[[ -56.43  -50.93  -48.16  -48.04  -54.28  -49.34  -52.31  -56.38  -58.00
   -66.23]
 [ -63.72  -63.56  -51.96  -53.00  -79.39  -63.64  -48.46  -20.79  -22.42
   -69.84]
 [ -54.25  -78.44  -48.57  -48.05  -49.82  -45.74  -52.83  -63.01  -64.46
   -64.56]
 [ 189.13  -47.52  -62.12  -61.74  -28.59  -51.33  -58.79  -77.68  -73.92
   -17.29]
 [ -51.15  -56.37  -57.98  -58.45  -53.54  -58.50  -53.94  -48.38  -46.54
   -40.85]
 [ -55.70  -51.01  -48.14  -47.93  -54.20  -48.80  -52.92  -56.74  -58.80
   -65.01]
 [ -47.88  -51.54  -57.31  -56.20  -45.09  -53.55  -55.26  -60.64  -59.22
   -40.30]
 [ -60.88  -57.96  -48.73  -48.90  -69.11  -56.33  -50.02  -36.66  -37.70
   -72.95]
 [ -55.05  -57.52  -55.47  -55.66  -60.21  -59.00  -52.22  -41.78  -41.57
   -52.17]
 [ -49.60 -163.37  -58.28  -57.76  -49.56  -56.71  -55.01  -52.73  -51.56
   -39.05]] ans = -49.60

[[ -34.60 -173.46  -76.09  -71.05  236.17  -84.30]
 [ 114.41 -112.22 -171.14 -150.39  -24.39 -274.19]
 [ 114.41 -124.47 -266.20  -71.05 -154.68 -198.23]
 [  -4.80 -173.46  -76.09 -130.55  171.03 -160.25]
 [  54.80 -148.96 -107.77 -170.22  105.89 -236.21]
 [ -34.60 -173.46  -76.09 -110.72  236.17 -122.28]
 [  84.60 -124.47 -171.14 -150.39   40.75 -274.19]
 [ 114.41 -112.22 -234.51  -90.88 -154.68 -236.21]
 [  54.80 -136.72 -139.46 -170.22  105.89 -274.19]
 [ -64.41 -173.46  -44.40  -31.38  236.17   -8.34]
 [  25.00 -161.21 -107.77 -150.39  171.03 -198.23]
 [ 114.41 -112.22 -202.83 -130.55  -89.54 -274.19]] ans = 114.41

[[ -87.783  113.782  133.934  165.622    8.187  -41.745   65.957   21.661
    28.645  -99.397   21.134  127.802 -125.095]
 [ -89.167   14.043 -149.209  -46.672   26.897  114.087   51.052  110.545
    60.425    0.068 -168.811   36.522  142.567]
 [   3.672   33.481   22.428  -57.757   77.263   50.552  192.830  -81.078
   -75.007   -1.423  147.107  129.927 -117.889]
 [ -81.391 -137.444    1.056  -99.272    3.505  -89.498  -69.286   40.031
  -177.939  -67.869  161.660   22.902   22.934]
 [  43.115  -47.693   92.025 -159.297  -58.944   -3.130  -74.148 -178.037
  -167.254   -2.687   31.460   13.272   84.756]
 [  63.683  -56.719  -93.157   17.359  287.456   71.347   30.457   39.106
    20.511   22.320   48.996   -4.183  -84.329]
 [  15.397   52.073 -136.960  146.006  155.456   71.662 -143.802   16.203
    16.350 -139.593   -0.296   39.316    9.761]
 [  38.855   83.623   56.734  -33.083  -98.818   26.019  240.714  -75.396
    58.504  106.884   46.977   71.552  -77.097]
 [-154.987 -104.527  -27.837  -11.699  165.447  -20.506   62.023  166.272
   -41.679  -51.163   24.606  123.705   15.334]
 [ -17.768  154.961   50.900  103.071   46.615   50.993  121.594   57.324
    78.801  -18.596  -40.865  -67.331 -207.885]
 [-177.686   41.440  -30.350   27.384   39.466   46.230  -52.469   83.560
   -52.675 -161.273 -108.866  122.472  101.735]] ans = -177.686

[[-1.8  2.0  0.2  0.1 -0.5 -1.4 -0.4 -1.1  0.7 -0.2  0.1 -0.3 -2.8  0.8
   1.9]
 [-1.4 -1.3 -1.0  2.0 -1.3 -2.3 -0.1  0.0  1.9 -0.1 -2.0 -0.7 -1.1 -1.3
   0.4]
 [ 0.8  1.0  0.4 -1.8  1.6  2.3  0.2  0.6 -1.9  0.7  2.0  0.5  1.2  1.6
   0.1]
 [ 2.2 -1.9  0.1  0.8  0.3  1.5 -0.2  0.7 -1.1  0.4  0.0  0.5  2.3 -0.7
  -2.5]
 [ 1.3 -1.8 -0.4  1.5 -0.8 -1.1 -1.0 -0.1 -2.1 -0.1 -1.6 -2.5  1.0  0.2
  -0.1]
 [ 1.4 -1.7 -0.4  1.5 -0.8 -1.4 -1.0 -0.5 -1.5  0.0 -1.6 -2.7  1.2  0.5
  -0.2]] ans = 1.4

[[-256.4 -203.2 -239.4 -218.3 -216.5 -257.4 -216.1   39.0 -186.4 -209.1
  -218.7   55.0   36.3 -236.3 -215.7 -231.9]
 [ -58.2  -82.4  -56.3  -59.9  -65.2  -85.3  -89.0 -150.0 -106.0  -65.4
  -100.2 -116.8 -140.7  -71.2  -74.1  -65.3]
 [-144.1 -150.2 -111.1 -149.6 -131.6 -159.8 -150.8 -183.7 -124.2 -161.6
  -197.1 -170.6 -173.8 -156.6 -155.1 -130.2]
 [ -21.9  -58.0  -35.7  -43.8  -45.7  -43.1  -64.8 -128.8  -97.8  -47.5
   -67.7  -86.4 -130.1  -44.7  -54.5  -38.3]
 [-150.6 -144.9 -138.2 -152.9 -141.7 -158.3 -150.9  -81.9 -139.6 -154.9
  -170.9  -58.9  -83.9 -157.6 -154.1 -141.7]
 [-271.0 -203.3 -273.1 -228.3 -232.6 -263.4 -221.7  144.4 -204.6 -208.8
  -198.7  169.1  129.7 -244.3 -220.8 -250.0]
 [ -35.4  -67.0  -40.3  -44.3  -50.1  -62.4  -73.7 -149.1  -99.6  -49.4
   -80.9 -111.3 -142.4  -52.5  -58.5  -47.6]] ans = -35.4
---
[[ 1.75 -1.24 -5.13  4.04]
 [-0.74 -0.55  1.86  2.27]
 [ 0.40 -0.63  2.20  0.15]] value 2.27

[[ 0.46 -2.17  1.21 -5.26  0.99]
 [ 2.22 -0.22 -5.38 -0.66 -3.80]
 [-1.06  1.93 -4.48  0.75 -0.49]] value -3.80

[[-4.19 -0.21  0.28  3.20 -1.18]
 [-3.80  0.01  1.27  3.54 -0.91]
 [-4.20 -0.19  0.41  3.25 -1.13]] value -0.91

[[-3.39 -1.66  0.64  1.22 -2.31 -2.70]
 [-3.65  0.32  2.08  2.13 -2.31 -1.10]
 [-0.62  0.63 -4.24  2.59  0.72 -1.81]] value -1.10

[[ 4.13  0.72  2.13 -2.80  3.42]
 [-1.80  3.86 -2.20 -3.98  1.50]
 [-1.74  5.17  2.88 -1.66 -0.40]] value 1.50

[[-0.46 -0.13  0.86 -1.81 -0.14]
 [-3.80  2.22  2.74 -5.36 -0.40]
 [ 1.93 -0.61  0.02  2.81 -0.10]] value -0.40

[[ 0.04 -1.41 -0.81  0.46  3.31  1.88]
 [-2.12  0.06 -0.30  1.28  2.22  0.70]
 [-2.11 -2.25 -0.04  0.51  4.40  3.45]] value 0.70
---
-215	506	-994	75	-70	-141
-322	-125	-489	-336	-356	-478
-> -70

13	23	38	-14	19	23
-36	-38	28	28	-18	15
15	18	41	-14	10	17
-> 19

3706	7952	6289	5686	6603	8461
3677	8302	6875	5775	6483	8208
7305	2510	7063	1786	1860	8604
-> 6603

261	736	153	694	895	758 -> 895

74	75	80	9	69	14 -> 69

148	232	20	204	245	62 -> 245

32	-27	8	2	44	20 -> 44
---
[-0.15 -0.17 -0.07  0.15  0.16] -> 0.16, -0.17

[  -2.518 -142.318  -31.298   28.436   94.761] -> 94.761, -142.318

[-10.97   9.72  -3.66   1.06] -> 9.72, -10.97

[[ 12.7   9.4   7.0   9.7  12.8   5.1]
 [-15.8   0.9   8.0  10.2 -21.8  19.8]
 [  7.3   6.6   7.8   9.4   0.0   9.5]] -> 19.8, -21.8

[[ 1.033 -0.058  0.770  1.487]
 [-1.298  0.651  0.819  1.520]] -> 1.520, -1.298

[ 0.797  0.056 -1.624  1.921  0.425 -0.202] -> 1.921, -1.624

[ 13.574 -17.697 -12.554  12.387] -> 13.574, -17.697

[[  1.49  -2.30 -12.49   1.52   3.00   0.27]
 [ 22.43  20.27  14.45  22.14  23.07  21.79]
 [ 20.00  17.66  11.41  20.24  21.08  19.22]] -> 23.07, -12.49
---
array([[6835, 2933, 5952, 7837],
       [5200, 8524, 5947, 6820]])
5947

array([[172, 976, 137, 468, 528, 284],
       [287, 829, 708, 587, 461, 777]])
461

array([[2, 6, 3, 6, 3, 3],
       [2, 7, 2, 7, 3, 2]])
3

array([[ 10, -38,  31,  30],
       [  7, -33,  16,  23]])
16

array([[106, 157, 161, 178, 117, 250,  38],
       [106, 106, 131, 137,  77,  30, 112]])
30

array([[244, 108,  44, 108, 114],
       [151, 134,  61, 186,  93]])
186

array([[9, 4, 7, 6, 3],
       [3, 6, 3, 2, 3]])
2
